Here is a tiny trained network, its code and every weight. The questions are about switching its units off for an input and a target symbol, where a switched-off unit gives its printed mean instead of its output.

import numpy as np


def w(rows, s, z=0):
    codes = np.array(rows[::2]) - 128.0
    scale = np.full(codes.shape[1], s)
    scale[-1] = z or s
    return codes * scale


def f(y):
    return np.maximum(y, 0)


def softmax(a):
    e = np.exp(a - a.max(-1, keepdims=True))
    return e / e.sum(-1, keepdims=True)


def log_softmax(a):
    a = a - a.max(-1, keepdims=True)
    return a - np.log(np.exp(a).sum(-1, keepdims=True))


def net(x, mask):
    ids = ['ΔΘΠΣαβγεημξτφω'.index(c) for c in x.split()]
    T = len(ids)
    res = E[ids] + P[:T]
    r = res
    for j in range(2):
        rows = slice(2 * j, 2 * j + 2)
        q, k, v = (r @ M[0][rows].T for M in (Q, K, V))
        z = softmax(np.where(np.tri(T) > 0, q @ k.T / 2**0.5, -1e9)) @ v
        o = O[0][rows]
        res = res + np.where(mask[j], z, o[:, -1]) @ o[:, :-1]
    y = f(res @ A[0][:, :-1].T + A[0][:, -1])
    res = res + np.where(mask[2:6], y, B[0][:, -1]) @ B[0][:, :-1]
    return log_softmax(res[-1] @ U[:, :-1].T + U[:, -1])


Q, K, V, O, A, B = {}, {}, {}, {}, {}, {}
E = w([
[159,113,99,110],'Δ',
[128,81,96,89],'Θ',
[125,106,139,122],'Π',
[149,80,88,106],'Σ',
[211,125,94,126],'α',
[138,130,142,106],'β',
[190,54,117,117],'γ',
[163,177,92,94],'ε',
[112,2,61,103],'η',
[71,90,213,63],'μ',
[125,131,138,123],'ξ',
[130,110,148,77],'τ',
[89,125,73,52],'φ',
[134,110,168,68],'ω',
],0.016)
P = w([
[76,189,137,253],'0',
[129,185,222,139],'1',
[83,65,87,202],'2',
[94,222,61,132],'3',
[152,176,226,99],'4',
[73,15,81,183],'5',
[105,199,66,104],'6',
[159,154,221,75],'7',
[69,21,93,196],'8',
[108,167,59,86],'9',
],0.019)
Q[0] = w([
[233,105,178,73],'h1',
[46,68,174,250],'h1',
[143,110,94,246],'h2',
[135,104,146,138],'h2',
],0.011)
K[0] = w([
[183,137,97,133],'h1',
[105,169,143,248],'h1',
[99,156,141,227],'h2',
[113,127,157,151],'h2',
],0.013)
V[0] = w([
[121,12,162,230],'h1',
[254,146,78,146],'h1',
[102,150,60,53],'h2',
[191,8,169,103],'h2',
],0.0097)
O[0] = w([
[220,117,53,150,106],'h1',
[80,247,159,254,87],'h1',
[68,118,124,176,108],'h2',
[235,171,36,154,3],'h2',
],0.0095,0.0063)
A[0] = w([
[115,123,187,87,74],'n1',
[125,161,188,99,68],'n2',
[139,67,97,135,144],'n3',
[249,125,212,149,2],'n4',
],0.012,0.0052)
B[0] = w([
[186,111,62,121,253],'n1',
[167,182,51,89,236],'n2',
[174,230,175,165,254],'n3',
[50,80,183,255,173],'n4',
],0.0099,0.0082)
U = w([
[131,127,149,93,47],'Δ',
[152,177,170,73,226],'Θ',
[139,115,98,114,104],'Π',
[157,126,68,125,21],'Σ',
[132,154,162,122,120],'α',
[128,135,125,94,30],'β',
[121,137,83,136,40],'γ',
[87,183,126,124,162],'ε',
[119,133,6,148,75],'η',
[166,94,82,48,13],'μ',
[109,134,103,112,201],'ξ',
[117,121,108,91,136],'τ',
[76,96,117,96,173],'φ',
[124,125,110,79,252],'ω',
],0.016,0.0032)

Each question gives the input, a string of symbols that net reads in full, and the target symbol t.
The units are the heads (2 rows each of Q, K, V and O) and the neurons (one row each of A and B). Each row of codes is followed by its name. A weight is (code - 128) times the scale printed after its matrix; where a second scale follows, it is the last column's (O, A, B and U).
mask holds one flag per unit, heads first, then neurons. A switched-off unit (its flag False) gives its mean, the last column of its rows in O or B, instead of its output. The means were averaged over made-up inputs and are rounded, as every weight is.
A unit's drop is (log p(t) with every unit on - log p(t) with that unit switched off) / (log p(t) with every unit on - log p(t) with every unit switched off).
The circuit of an input: a set's keep is (log p(t) with only the set's units on - log p(t) with every unit switched off) / (log p(t) with every unit on - log p(t) with every unit switched off). Starting from all 6 units, units are removed one at a time, each time the one whose removal leaves the highest keep (on an exact tie, the one counted first), for as long as the keep stays at least 0.8.
circuit, biggest first: the units of the circuit, biggest drop first
top k neurons: the k neurons with the biggest drops, biggest first
which heads matter: for each layer, one digit per head in row order, 1 if its drop is at least 0.15 and else 0, layers parted by /
drop when u is switched off: that unit's drop, to one decimal
input ε μ ε α ε ε μ, target μ: circuit, biggest first -> [h1; n1]
input ε ε Θ ε Θ η Δ ε ε φ, target φ: circuit, biggest first -> [n3; h1]
input η τ α α Δ, target ε: circuit, biggest first -> [h1]
input γ η Π Σ Π μ α β, target ε: top 2 neurons -> [n4; n3]
input ε η ω, target φ: which heads matter -> 11
input μ ω Π ω η ε, target μ: which heads matter -> 10
input φ ε ξ μ γ η η φ, target μ: circuit, biggest first -> [n1; n3]
input ε ε β, target φ: which heads matter -> 01
input η Π α Θ ω η ε η Σ, target Σ: circuit, biggest first -> [h1; n3]
input ε φ ξ, target φ: which heads matter -> 01
input η τ γ φ μ η, target Σ: circuit, biggest first -> [n3; h1]
input ε γ ε μ, target μ: circuit, biggest first -> [h1; n1; n3]
input Δ Π γ μ Π, target α: top 2 neurons -> [n4; n1]
input ε ε γ Θ Σ ε ω μ Σ Δ, target μ: circuit, biggest first -> [h1]
input ε β Π τ ε ξ, target φ: top 2 neurons -> [n2; n3]
input φ ε ε η φ, target μ: top 3 neurons -> [n1; n3; n2]
input ε μ ε μ α ω τ α Π, target φ: drop when h2 is switched off -> 0.7
input ε ε Δ, target φ: drop when n3 is switched off -> 0.1
input η ε η, target Σ: drop when n4 is switched off -> 0.0
input ε Θ Θ, target φ: circuit, biggest first -> [h2]
input ε Π μ Δ α μ γ ε ε, target φ: drop when h2 is switched off -> 0.6
